Each row is followed by one of two labels, saying whether the row has a hidden trait. Each part has a new trait and two new labels.
[ 18.7   5.2  12.7 -13.4   2.7  -0.2  15.7  -4.5   4.8   6.9  -4.0   5.1
 -10.7   2.0   6.6  -1.6  -0.2  15.7 -22.0  -3.7  -4.8   2.5   0.5  -0.1
  -2.5  -1.5 -12.9 -13.8  13.8  -2.9  -3.4  -1.8   6.2  -7.1  -6.3  10.3
   6.2   7.7  -3.9   3.6   6.1  -2.1  10.6   9.8  -1.4  -3.3   3.8  -8.9
  18.3   3.7 -11.2   7.1  -3.6   1.4  17.8  -8.1  -3.6  -0.4  18.4   8.7
   5.9  -3.1]
z623
[ 10.8   8.7  -1.7   0.3   0.6   2.3  21.8  -4.7  -7.7  -0.3  -1.8  -2.9
   4.6   9.6   4.9   8.3  -3.4   3.5  -5.2   9.4  -1.3  -5.0  -5.6  -1.4
   1.5   7.5  -8.8   4.9  -0.8  -9.1  -4.5  -6.2   0.6  -4.7   9.8   3.9
  -9.1 -10.0   5.1  -5.4   9.9  -2.2   3.5  -4.7   6.6  -3.1   0.7 -24.4
 -14.5   8.2   6.7   8.4  -9.6  -2.4   5.4 -35.5   7.0  -2.7   0.4  -6.3
   1.5   8.8]
z511
[ 20.8   4.2  -0.7   2.1   0.6   8.7  35.0  15.3  21.2  23.5  -9.7  -2.9
   7.1  -0.7   5.8  13.6  -1.9  -5.7  20.7  11.3  -2.9  -4.1  10.8  -3.5
  13.8   0.9  -5.1  -7.4   4.0  -3.2  -7.3  -1.0  -2.5  -2.6   6.6   0.9
   4.8 -14.0  -2.3  -0.2   4.1  -3.7 -13.0  -6.0   2.5  -1.2   0.8   0.5
   1.4   6.0   5.1  17.2  -9.6  -6.1 -18.5 -16.3   2.0  -3.8  10.0  -4.5
 -10.6  -0.7]
z511
[ -0.8   3.9  -5.5   9.4   4.5 -23.6 -34.3 -18.7   9.7  -2.9  18.7  -5.0
   0.3  13.4  -0.3   9.2  10.0 -11.3  -8.3   9.1  -3.1  -7.1  -6.6   5.5
  -2.3  -7.0   7.2   7.3  -9.0   4.4 -26.9  23.5   4.2  -1.7   4.3  -0.5
 -24.0  -5.3  -5.5   9.3  -3.0   3.0   2.5   5.7   2.3  -1.4  -4.9 -26.8
 -32.3   0.3   8.4  23.2  -3.6  -1.5  -9.7  11.3  -5.0  -4.5 -25.0  -4.8
 -28.2  -3.8]
z511
[-15.6  -4.0  12.4   4.3   2.1  15.4  29.2 -16.2  -8.0  43.2 -15.5   2.2
   1.5  18.5   3.3  -8.9  -2.7  -5.0  15.8   7.1  15.2  -3.7  11.6   0.4
   3.9  -7.4   9.2 -13.4  -4.8  -3.5  -9.5  13.3  -1.4   1.8   8.1   4.5
   1.3  -6.0   5.1   0.0   1.0  -1.0 -11.3  -1.2  -2.8  -1.0   7.2  37.7
  21.0  -3.4  -0.5  13.7   0.8  -4.6   8.2  26.7  -1.0  -2.9  15.8  -5.7
  -2.8 -12.3]
z623
[ -4.1  -0.6 -16.9  -8.9   0.5   4.4  -7.1   1.0  -0.7 -13.3  -7.7  -2.9
   5.2  13.9   9.0   0.4   4.1  -8.7  20.9 -27.4  -0.7   3.5  16.0  14.8
  22.2   0.8   3.6  45.9  11.6 -12.3  41.6  -2.2   5.4   7.7 -32.0   5.4
   8.4 -30.0 -15.4  -2.2 -14.5  -3.5  16.0  -9.8   2.5  -2.9   0.5   0.0
   9.2  -9.3   9.4 -11.0  -3.1 -10.3  -1.2  24.7   5.0   1.8  24.2  -1.4
 -18.5   9.8]
z511
[-24.4  -0.1   9.5  -6.1   0.2  15.5  43.5  -9.9  11.5  -7.4  -7.8   0.4
   4.4  27.0  -0.7  -5.5  -5.5   7.9  20.6 -10.7   5.5  -3.1   4.1   0.6
  -6.4  -8.5  -5.2 -14.7  -2.7  -3.0   1.4 -11.3  -0.9 -17.2  -3.5   4.1
  -2.8  -6.4   3.3  -8.1   6.1  -1.5  -7.3   0.6   5.6   8.3   5.8   4.6
 -11.3  -4.5  10.8  13.8  -6.5  -8.7   5.6  18.4  -1.4  -2.3   1.3   0.3
   6.5  -3.0]
z623
[  5.5  -2.6   7.1  -6.1   5.2   7.7 -99.9 -11.1 -30.3 -12.6   1.2   7.8
  -1.7  -1.8   0.4 -12.7  -0.4 -17.8  -4.8  -0.5  19.6  -3.3   9.4   0.2
  -2.1  -3.2  -7.2   4.8   7.5   4.2   6.4   9.0   5.0   9.6  15.8   5.2
  -5.8  -3.2   3.7   8.8  -3.7  -2.2  12.0  -1.4  -5.8  -0.8   4.7  -5.7
  -4.1  -1.3  25.8   4.2  -7.2   7.9  18.8 -17.5  -5.4   7.0   1.7  -3.5
  10.3  -8.6]
z511
[ 34.4   4.8   3.1   2.4   2.6   7.8 -78.7  11.8 -20.8  -8.8   1.1   3.0
   3.7 -17.1   1.8   5.1  -5.2 -10.8   0.2  22.9  10.5  -4.2   0.6  -8.8
   6.6   8.1 -14.1   3.2   5.7   0.0  -3.3  -8.8   0.0   7.0  24.6   1.7
  -1.7  -6.3   0.7   0.4   9.4  -5.0   3.7  -5.9  -1.9  -0.2   4.6 -20.4
   0.4   9.7  20.9   0.1 -11.8   6.2  -4.9 -60.8   3.4   3.7   4.6  -5.8
   7.4   5.6]
z511
[-22.4  -1.1   1.0   1.9  -1.5   9.2  17.1  17.3  14.4 -17.4   6.0   0.6
  17.2  19.3  -4.2   1.3  -4.4  -4.4  24.2 -13.4   7.6  -0.5  -6.4  -4.6
  -2.6  -9.0  -7.7  -0.5  -6.9  12.6  -8.8 -22.4  -0.5 -12.7   2.8  -4.2
   3.2 -12.2  -5.9  -0.7  -1.3  -3.8 -15.4  -2.8   1.0  13.2  -0.4  -4.2
 -19.3 -12.3  22.7   4.2  -1.9  -5.6 -27.8  15.3  -2.4   1.5 -16.9   4.2
   1.4  -5.7]
z511
[ 20.4   4.4  -3.5   5.8   0.2   7.7  26.7  17.7  15.6  20.4  -7.8  -3.0
  10.2   0.7   6.5  14.1  -2.0  -8.2  17.9  10.8  -1.4  -4.6   5.8  -3.9
  12.3   2.9  -6.2  -5.3   1.2  -1.1  -8.8  -4.9  -3.1  -1.3   8.4   0.3
   4.0 -14.9  -0.1   2.0   3.2  -4.0 -12.6  -7.6   2.6  -0.3   0.1   0.3
   1.5   4.9   5.7  15.8  -7.4  -5.1 -18.9 -18.2   3.4  -3.4   8.1  -4.2
  -9.8   0.1]
z511
[-14.3   1.0   9.6  -8.1   1.2  12.0  33.7 -25.1  -0.5   0.7 -12.1   0.0
  -4.0  20.3   2.4  -8.3  -3.7  12.1   4.4  -4.5   1.0  -3.4   7.7   3.2
  -5.3  -3.4  -1.2 -16.1   0.1 -10.8   8.3   1.0  -0.7 -11.8  -4.0   7.7
  -5.5  -1.2   9.0  -9.8   8.1   0.8   2.4   2.4   6.0   0.5   6.5   6.1
   0.6   2.9  -1.8  12.2  -7.1  -6.3  24.4   9.9   0.8  -3.5  13.3  -2.6
   7.3   1.1]
z623
[-22.7  -1.2   7.4   7.9   0.2   5.7  89.7  -3.5 -20.8  72.4  -5.7   0.3
   3.0  19.8   3.8   0.1  -4.5  -0.6 -12.2   8.6  17.9   1.6  -5.8   1.8
  10.3   0.8  16.3  14.5  -9.3 -10.0 -23.4  17.2   3.0  13.3  12.7  -0.2
   2.4  -7.8   0.6  -1.7   1.5  -1.3  -9.2  -7.7  -7.1  -8.7   3.1  21.5
  21.2  -6.0 -10.1  -8.3  11.6   0.0   2.8  -4.3   3.6  -2.4   3.7  -7.4
  -1.8 -15.2]
z623
[-18.0  -0.2   8.7  -4.6  -1.2   2.3  72.7  20.8   8.3  -7.2  15.1   2.8
   8.9  19.1  -7.3   4.0  -8.5  10.5   3.4  -9.5   8.1   4.6 -14.3  -3.5
  -1.0  -6.7  -6.5  11.9  -3.4   2.5 -10.5 -18.3   4.6  -7.0   2.3  -3.6
   3.3  -6.8 -15.6  -9.1   4.8  -3.2  -4.1  -1.7  -2.4  10.3   1.5 -25.4
 -26.0 -11.8  20.3 -19.0  -1.2  -2.6 -23.6 -14.7  -3.1   3.6 -25.4   6.8
   8.6  -5.3]
z623
[ -4.2   9.2   2.2  -9.9  -0.3   1.0  55.4 -18.5  -7.5  -7.9  -5.9  -0.6
  -3.5  19.2   5.8  -1.0  -1.2  21.0 -22.3 -11.5  -7.8  -0.1 -10.1   1.8
  -9.0   5.9 -12.1  -5.0   3.4  -8.2   2.1 -15.7   3.2 -15.6  -7.9   9.1
  -4.4   1.3   8.3  -4.5   7.5  -1.1  11.9   4.6   7.9  -2.2   1.4 -17.6
   4.1   4.4 -12.9   5.6  -2.2  -1.8  29.2 -10.8   4.5  -3.2  13.4   3.5
  11.5   9.1]
z623
[ 24.5   3.4   5.6   6.7   2.6  -4.0  70.7 -11.5 -22.2 -29.5   5.0   1.8
  -8.9  -4.3   0.9  -3.6   1.2   7.4  10.7  14.6   0.7   2.7  -8.3   2.6
  10.9   4.2  -1.9  19.6   3.3  -4.9  16.8 -20.4   2.4   2.9 -17.2   5.6
   1.6 -10.6 -22.5  -9.0   6.7  -4.5  20.4  11.7  -0.9   4.1  12.8  -9.5
  35.0   1.4   1.1 -20.5  -0.6  -3.3  -8.0  26.3   6.9   1.2  24.9   3.5
 -17.9  23.6]
z511
[-1.2  0.2 -0.8  1.1 -0.4 -0.3 -6.7  1.1 -0.6 -0.6  0.6  0.0  0.4  0.4
 -0.5 -0.2  0.1 -0.4  0.6  0.4  0.0  0.1 -0.8  0.0  0.0  0.1  1.1  1.1
  0.1  0.1 -1.8  0.1  0.0  0.1 -0.4 -0.3  0.6 -0.8 -0.1 -0.1 -0.8  0.2
  0.0 -0.3  0.3 -0.1  0.0  0.5  1.1  0.4  0.8 -0.3  0.7  0.0  0.0  1.4
  0.0  0.1  0.6 -0.6  0.1 -0.1]
z511
